Here is a tiny trained network, its code and every weight. The questions are about switching its units off for an input and a target symbol, where a switched-off unit gives its printed mean instead of its output.

import numpy as np


def w(rows, s, z=0):
    codes = np.array(rows[::2]) - 128.0
    scale = np.full(codes.shape[1], s)
    scale[-1] = z or s
    return codes * scale


def norm(h):
    return h / np.sqrt((h * h).mean(-1, keepdims=True) + 1e-5)


def f(y):
    return y / 2 * (1 + np.tanh(0.7978845608 * (y + 0.044715 * y**3)))


def softmax(a):
    e = np.exp(a - a.max(-1, keepdims=True))
    return e / e.sum(-1, keepdims=True)


def log_softmax(a):
    a = a - a.max(-1, keepdims=True)
    return a - np.log(np.exp(a).sum(-1, keepdims=True))


def net(x, mask):
    ids = ['αγλπσφψω'.index(c) for c in x.split()]
    T = len(ids)
    res = E[ids] + P[:T]
    r = norm(res)
    for j in range(3):
        rows = slice(3 * j, 3 * j + 3)
        q, k, v = (r @ M[0][rows].T for M in (Q, K, V))
        z = softmax(np.where(np.tri(T) > 0, q @ k.T / 3**0.5, -1e9)) @ v
        o = O[0][rows]
        res = res + np.where(mask[j], z, o[:, -1]) @ o[:, :-1]
    y = f(norm(res) @ A[0][:, :-1].T + A[0][:, -1])
    res = res + np.where(mask[3:11], y, B[0][:, -1]) @ B[0][:, :-1]
    return log_softmax(norm(res)[-1] @ U[:, :-1].T + U[:, -1])


Q, K, V, O, A, B = {}, {}, {}, {}, {}, {}
E = w([
[202,138,95,70,52],'α',
[24,163,150,53,165],'γ',
[162,126,59,81,50],'λ',
[249,78,202,186,222],'π',
[93,132,35,80,67],'σ',
[55,160,182,35,139],'φ',
[118,36,113,75,130],'ψ',
[128,153,200,28,117],'ω',
],0.012)
P = w([
[197,112,52,16,252],'0',
[178,125,69,48,203],'1',
[156,106,85,61,176],'2',
[143,99,97,69,150],'3',
[132,92,115,85,134],'4',
[123,87,128,102,117],'5',
[114,85,139,118,104],'6',
[105,81,146,127,83],'7',
[104,81,162,142,72],'8',
[97,77,171,155,55],'9',
[91,78,181,170,40],'10',
[90,76,195,186,29],'11',
[86,72,204,194,3],'12',
],0.0071)
Q[0] = w([
[160,76,99,136,125],'head 1',
[114,166,62,192,167],'head 1',
[57,142,133,154,161],'head 1',
[154,145,106,167,168],'head 2',
[107,145,146,137,83],'head 2',
[108,181,103,105,119],'head 2',
[113,2,180,69,154],'head 3',
[120,31,116,140,131],'head 3',
[129,172,115,157,166],'head 3',
],0.031)
K[0] = w([
[98,129,164,105,59],'head 1',
[147,109,104,4,159],'head 1',
[183,176,79,101,161],'head 1',
[102,131,73,88,181],'head 2',
[79,120,157,171,85],'head 2',
[107,105,138,77,68],'head 2',
[85,112,180,204,12],'head 3',
[107,197,184,187,85],'head 3',
[128,141,112,57,102],'head 3',
],0.023)
V[0] = w([
[86,59,36,126,117],'head 1',
[141,185,89,140,104],'head 1',
[59,148,129,180,187],'head 1',
[53,94,143,128,197],'head 2',
[136,110,87,182,172],'head 2',
[131,155,175,173,146],'head 2',
[168,95,193,32,104],'head 3',
[189,252,147,128,90],'head 3',
[54,171,157,80,183],'head 3',
],0.02)
O[0] = w([
[126,171,2,117,80,171],'head 1',
[128,94,97,74,209,57],'head 1',
[62,188,149,149,191,58],'head 1',
[107,56,148,179,51,117],'head 2',
[133,161,66,210,42,112],'head 2',
[124,140,96,98,62,100],'head 2',
[155,223,161,91,45,248],'head 3',
[170,158,210,65,248,50],'head 3',
[55,92,239,109,102,104],'head 3',
],0.013,0.017)
A[0] = w([
[103,154,121,63,127,143],'neuron 1',
[133,123,168,141,163,168],'neuron 2',
[195,97,124,154,148,77],'neuron 3',
[82,32,118,160,107,250],'neuron 4',
[212,109,183,250,137,205],'neuron 5',
[20,202,172,191,149,149],'neuron 6',
[160,162,130,191,126,157],'neuron 7',
[156,74,44,150,155,179],'neuron 8',
],0.021,0.0024)
B[0] = w([
[86,80,136,145,177,205],'neuron 1',
[90,116,95,134,100,140],'neuron 2',
[211,192,145,103,123,154],'neuron 3',
[118,195,67,84,223,208],'neuron 4',
[158,60,181,223,174,252],'neuron 5',
[108,237,65,214,245,163],'neuron 6',
[81,198,130,101,168,242],'neuron 7',
[83,5,231,175,156,255],'neuron 8',
],0.02,0.0054)
U = w([
[220,200,68,61,181,127],'α',
[33,191,74,148,204,170],'γ',
[214,72,74,90,153,68],'λ',
[189,110,157,252,151,171],'π',
[53,15,70,137,173,178],'σ',
[19,168,183,121,124,52],'φ',
[95,166,30,144,3,187],'ψ',
[131,96,240,26,42,4],'ω',
],0.0074,0.0028)

Each question gives the input, a string of symbols that net reads in full, and the target symbol t.
The units are the heads (3 rows each of Q, K, V and O) and the neurons (one row each of A and B). Each row of codes is followed by its name. A weight is (code - 128) times the scale printed after its matrix; where a second scale follows, it is the last column's (O, A, B and U).
mask holds one flag per unit, heads first, then neurons. A switched-off unit (its flag False) gives its mean, the last column of its rows in O or B, instead of its output. The means were averaged over made-up inputs and are rounded, as every weight is.
A unit's drop is (log p(t) with every unit on - log p(t) with that unit switched off) / (log p(t) with every unit on - log p(t) with every unit switched off).
The circuit of an input: a set's keep is (log p(t) with only the set's units on - log p(t) with every unit switched off) / (log p(t) with every unit on - log p(t) with every unit switched off). Starting from all 11 units, units are removed one at a time, each time the one whose removal leaves the highest keep (on an exact tie, the one counted first), for as long as the keep stays at least 0.8.
circuit, biggest first: the units of the circuit, biggest drop first
unit that matters most: the unit with the biggest drop
heads that matter: for each layer, one digit per head in row order, 1 if its drop is at least 0.15 and else 0, layers parted by /
input ω ω ω ψ ω ψ π ψ ψ ω ψ λ α, target α: unit that matters most => head 2
input σ π σ α σ λ, target λ: heads that matter => 110
input ψ λ λ π π π σ ω π, target ω: heads that matter => 001
input ω ψ σ ω ψ ψ ω ω ψ σ λ ψ, target λ: heads that matter => 101
input π ψ ψ σ φ ψ ψ ψ ψ λ π φ, target π: circuit, biggest first => [head 1; neuron 5]
input σ ω ψ γ ψ, target γ: heads that matter => 101
input ψ ψ ψ φ ψ, target φ: circuit, biggest first => [head 3; neuron 6]
input φ α ψ, target α: heads that matter => 001
input π ψ σ ψ φ, target φ: circuit, biggest first => [head 1; head 3; neuron 4]
input α α ω, target α: heads that matter => 001
input γ ψ ψ γ ψ π ψ λ π ψ π α, target α: circuit, biggest first => [head 2; head 3]
input α φ ω φ λ ω, target λ: heads that matter => 100
input ψ ω ψ λ π ω ψ λ, target λ: circuit, biggest first => [head 2; head 3; neuron 8; head 1]
input λ α ω ψ σ α λ φ, target λ: unit that matters most => head 1
input α γ σ ω λ λ, target α: heads that matter => 111
input λ ψ ψ σ π ω α ψ γ γ π σ ψ, target σ: heads that matter => 101
input ψ γ ω, target γ: heads that matter => 100
input ω ψ σ ψ γ σ ψ α σ λ, target σ: circuit, biggest first => [head 1; neuron 8; neuron 1; head 2]
input σ φ ψ ψ ω ω ψ φ λ, target φ: heads that matter => 111
input ψ α α γ, target α: unit that matters most => head 3
input α ψ σ ψ α σ ψ, target σ: heads that matter => 100
input ω φ γ σ ψ π ψ π γ ω ω, target ω: heads that matter => 010
input ψ γ σ, target γ: circuit, biggest first => [head 3; head 2; neuron 4]
input π α ψ φ ψ λ φ γ π, target γ: circuit, biggest first => [head 1; neuron 6]
input σ σ ω ψ ψ φ φ λ, target γ: circuit, biggest first => [head 1; neuron 6; head 2; head 3]
input ψ ψ σ φ, target σ: circuit, biggest first => [head 1; head 3; head 2]
